Each row has a name. After each piece below comes the name of the row it's from, unless a question asks for something else. Each question is about the rows just above it. Places in a row count from 1.

[-4.61,-4.23,-0.02,-1.03,-1.06,0.54] -> Dopi
[-0.22,-3.54,-0.17,-0.98,0.16,3.14] -> Dev
[-4.23,-0.02,-0.14,-1.06,-1.03,-1.07] -> Ziz
[-0.14,-4.23,-0.02,-1.03,-1.06,0.54] -> Lefa
[-0.14,-4.23,-0.02,-1.03,-1.06,-1.11] -> rola
[3.81,8.85,3.61,2.26,0.00,0.42] -> Gome
One entry of Ziz was changed: [-4.23,-0.02,-0.13,-1.06,-1.03,-1.07]. Where, and from what?  3, [-0.14]
which: [-0.14,-4.23,-0.02,-1.03,-1.06,-1.11]  rola
One entry of Lefa was changed: [-0.14,-4.23,-0.03,-1.03,-1.06,0.54]. Where, and from what?  3, [-0.02]
One entry of Gome was changed: [3.81,8.86,3.61,2.26,0.00,0.42]. Where, and from what?  2, [8.85]
Where do [-0.14,-4.23,-0.02,-1.03,-1.06,0.54] appear?  Lefa
Where does [3.80,8.85,3.61,2.26,0.00,0.42] differ from Gome, and what was there?  1, [3.81]

[1.48,-3.54,-0.24,-5.03,1.57,7.65,-1.98,3.39,3.18,2.78] : topus
[4.76,3.60,-4.36,5.51,1.57,3.39,-1.98,7.65,7.06,-5.91] : meri
[-2.43,6.98,7.79,1.03,6.48,-3.83,-1.98,7.65,7.06,3.02] : liboz
[4.28,-0.97,2.00,5.20,-2.43,6.98,7.79,1.05,6.48,-3.83] : Suga
Changed Suga: [4.28,-0.97,2.00,5.20,-2.43,6.98,7.79,1.05,6.49,-3.83]. Place and old value:  9, [6.48]
Which row holds [-2.43,6.98,7.79,1.05,6.48,-3.83]?  Suga
The row with [1.57,3.39,-1.98,7.65] is  meri
which: [1.03,6.48,-3.83]  liboz
The row with [6.48,-3.83,-1.98,7.65,7.06] is  liboz
One entry of topus was changed: [1.49,-3.54,-0.24,-5.03,1.57,7.65,-1.98,3.39,3.18,2.78]. Where, and from what?  1, [1.48]

[1.16,0.01,-0.66,0.48,0.12] : Zadi
[1.56,0.06,5.57,-3.72,-0.92] : vagug
[-6.91,-0.59,-1.40,0.49,0.26] : vulub
[-0.39,-0.24,0.44,-0.31,0.05] : fepi
[-6.91,-0.59,-1.40,0.49,0.03] : zerez
[-7.80,-0.55,6.22,-4.23,-0.97] : kita
[1.56,0.06,-1.06,0.32,0.69] : Samin
Where does [-7.80,-0.55,6.22,-4.23,-0.96] differ from kita, and what was there?  5, [-0.97]
which: [-0.55,6.22,-4.23,-0.97]  kita
One entry of vulub was changed: [-6.91,-0.58,-1.40,0.49,0.26]. Where, and from what?  2, [-0.59]
Changed fepi: [-0.39,-0.24,0.44,-0.31,0.04]. Place and old value:  5, [0.05]

[-5.47,4.93,-2.97,1.90,-3.62,-2.81]  bunul
[-4.15,-0.87,2.36,5.71,0.11,-5.94]  Fevo
[2.26,5.37,7.09,1.63,-2.89,1.96]  bobor
[-3.31,-0.69,3.02,5.35,1.78,-6.74]  vav
[-3.22,6.81,-3.70,-1.20,-1.88,-3.25]  Siluk
Changed Siluk: [-3.21,6.81,-3.70,-1.20,-1.88,-3.25]. Place and old value:  1, [-3.22]
Changed bobor: [2.26,5.37,7.09,1.63,-2.89,1.97]. Place and old value:  6, [1.96]
Changed vav: [-3.31,-0.69,3.03,5.35,1.78,-6.74]. Place and old value:  3, [3.02]
[-0.69,3.02,5.35] is in which row?  vav

[2.06,-0.45,-2.86,-3.15,1.38,7.04,-0.76,-2.72,1.82,-1.23,2.63,-2.05,1.49,1.06,2.86,6.46,-1.33,0.18,-3.15,3.81,0.65,-1.55,-3.15,0.89,0.58,-2.37,2.50,-1.76,1.25,0.32,6.08,-2.96,-2.12,0.61,-0.96,3.37,4.95,-1.09,-2.44]  redeb
[-1.87,-0.55,2.73,-0.57,0.30,-1.78,-0.43,2.93,-3.47,2.15,-1.02,0.12,-1.81,-1.35,-1.66,-5.72,0.59,-0.25,0.99,1.01,-0.78,3.12,0.14,-0.41,-0.45,1.59,-1.49,5.45,-0.77,-0.45,-1.97,1.18,2.12,-1.90,-1.01,-1.14,-3.12,1.66,2.93]  kevik
[-1.87,-0.55,2.73,-0.57,0.30,-1.78,-0.43,2.93,-3.47,2.15,-1.02,0.12,-1.81,-1.35,-1.66,-5.72,0.59,-0.25,0.99,1.01,-0.78,3.12,0.89,-3.15,-0.45,1.54,-1.27,5.00,-0.57,-0.03,-0.79,0.20,1.72,-1.74,-0.39,-1.16,-1.86,1.13,2.46]  Kiliz
[-3.21,0.89,3.37,1.85,-0.27,-7.14,1.35,2.05,-3.47,2.62,-4.28,0.96,-2.23,-1.52,-2.92,-7.75,1.43,1.00,4.61,-3.17,1.29,4.23,3.50,-0.99,-0.36,2.17,-2.81,3.25,-1.81,-1.54,-6.80,4.04,2.98,-0.75,-0.49,-2.31,-5.93,2.41,3.36]  dov
Where does [2.06,-0.45,-2.86,-3.15,1.38,7.04,-0.76,-2.72,1.82,-1.23,2.63,-2.05,1.48,1.06,2.86,6.46,-1.33,0.18,-3.15,3.81,0.65,-1.55,-3.15,0.89,0.58,-2.37,2.50,-1.76,1.25,0.32,6.08,-2.96,-2.12,0.61,-0.96,3.37,4.95,-1.09,-2.44] differ from redeb, and what was there?  13, [1.49]
which: [-3.15,0.89]  redeb
Changed kevik: [-1.87,-0.55,2.73,-0.57,0.30,-1.78,-0.43,2.93,-3.48,2.15,-1.02,0.12,-1.81,-1.35,-1.66,-5.72,0.59,-0.25,0.99,1.01,-0.78,3.12,0.14,-0.41,-0.45,1.59,-1.49,5.45,-0.77,-0.45,-1.97,1.18,2.12,-1.90,-1.01,-1.14,-3.12,1.66,2.93]. Place and old value:  9, [-3.47]
Changed kevik: [-1.87,-0.55,2.73,-0.57,0.30,-1.78,-0.43,2.93,-3.47,2.15,-1.02,0.12,-1.81,-1.35,-1.66,-5.72,0.59,-0.25,0.99,1.01,-0.78,3.12,0.14,-0.41,-0.45,1.59,-1.49,5.45,-0.77,-0.45,-1.97,1.18,2.12,-1.90,-1.01,-1.14,-3.12,1.66,2.94]. Place and old value:  39, [2.93]

[-3.28,0.00,-3.28,0.02] = gefoz
[-5.85,0.11,0.94,-2.62] = Ginaz
[3.38,3.68,4.50,-3.38] = sor
[-6.53,-3.53,-3.28,0.02] = nidi
[-0.38,-4.25,-4.91,3.18] = Gab
[-1.80,-4.59,-5.13,2.85] = supu
[0.52,4.16,4.89,-3.19] = vedi
[-0.16,3.95,4.73,-3.31] = sov
Changed gefoz: [-3.28,0.00,-3.28,0.01]. Place and old value:  4, [0.02]
which: [0.52,4.16,4.89]  vedi
[-6.53,-3.53,-3.28,0.02] is in which row?  nidi
Where does [-5.85,0.12,0.94,-2.62] differ from Ginaz, and what was there?  2, [0.11]
One entry of vedi was changed: [0.52,4.16,4.90,-3.19]. Where, and from what?  3, [4.89]

[1.30,0.08,-4.24,0.27] = dozap
[0.46,1.00,8.57,-8.77] = nogu
[-1.69,8.57,1.00,-8.77] = vaki
[-4.56,4.56,5.18,-7.91] = luno
Changed nogu: [0.45,1.00,8.57,-8.77]. Place and old value:  1, [0.46]
which: [8.57,1.00,-8.77]  vaki

[-3.08,0.33,2.27,0.06,-1.95,-0.90,3.57,-3.93]  bito
[1.91,-0.04,-0.22,3.85,-0.10,1.21,-6.08,-0.49]  luta
[3.85,-0.04,-0.10,-0.22,1.91,-0.89,4.91,2.02]  Nevum
[-3.08,0.33,2.27,0.12,-1.95,-0.90,3.57,-3.93]  sopi
[1.30,-0.27,-2.15,0.01,1.03,0.21,-5.47,2.89]  fela
[4.65,-0.24,-1.57,-0.20,2.57,-0.04,1.00,3.95]  botab
[1.30,-0.27,-2.15,0.01,1.03,1.23,-5.47,2.89]  sila
[-3.08,0.33,2.27,0.06,-2.23,-0.65,2.53,-4.14]  mon
[-1.36,-0.14,-1.35,0.14,-0.44,1.35,-6.43,0.74]  gepog
[-2.15,0.00,1.03,1.23,-5.47,-0.69,4.01,2.71]  Bunat
The row with [-2.15,0.01,1.03,1.23,-5.47] is  sila
Which row holds [3.85,-0.04,-0.10,-0.22,1.91]?  Nevum
Which row holds [-0.44,1.35,-6.43,0.74]?  gepog
Changed bito: [-3.08,0.33,2.27,0.06,-1.95,-0.90,3.56,-3.93]. Place and old value:  7, [3.57]

[2.65,4.72,0.66,5.71,1.28,-0.49,-4.60,0.49,-0.21,0.71,-1.43,1.76,-0.02,-1.24,0.11,3.43,-2.11,1.74,4.51,-2.31,-0.97,-1.34] -> zizuf
[1.20,-2.24,2.81,4.88,5.16,-0.40,-1.60,1.30,1.13,-0.16,3.74,1.76,-0.02,-1.24,0.11,3.43,-2.11,1.74,4.51,-2.31,-0.97,-1.34] -> fele
[0.99,5.99,-2.52,2.14,1.20,-2.24,2.82,4.88,5.16,-0.40,-1.60,1.30,1.13,-0.16,3.74,-3.44,-0.32,-6.85,0.43,-0.70,-0.07,4.75] -> tima
[2.65,4.72,0.66,5.71,1.28,-0.49,-4.60,0.49,-0.21,0.71,-1.43,1.76,-0.02,-1.24,0.11,3.43,-2.11,1.74,2.17,-2.79,0.51,2.52] -> Zugup
The row with [2.65,4.72,0.66,5.71,1.28,-0.49,-4.60,0.49,-0.21,0.71,-1.43,1.76,-0.02,-1.24,0.11,3.43,-2.11,1.74,4.51,-2.31,-0.97,-1.34] is  zizuf
Where does [0.99,5.99,-2.52,2.14,1.20,-2.24,2.82,4.88,5.16,-0.40,-1.60,1.30,1.13,-0.16,3.74,-3.44,-0.31,-6.85,0.43,-0.70,-0.07,4.75] differ from tima, and what was there?  17, [-0.32]
[2.65,4.72,0.66,5.71,1.28,-0.49,-4.60,0.49,-0.21,0.71,-1.43,1.76,-0.02,-1.24,0.11,3.43,-2.11,1.74,2.17,-2.79,0.51,2.52] is in which row?  Zugup
Where does [2.65,4.72,0.66,5.71,1.28,-0.49,-4.60,0.49,-0.21,0.71,-1.43,1.76,-0.02,-1.24,0.11,3.43,-2.12,1.74,2.17,-2.79,0.51,2.52] differ from Zugup, and what was there?  17, [-2.11]
which: [1.20,-2.24,2.82,4.88,5.16,-0.40,-1.60,1.30,1.13,-0.16,3.74]  tima

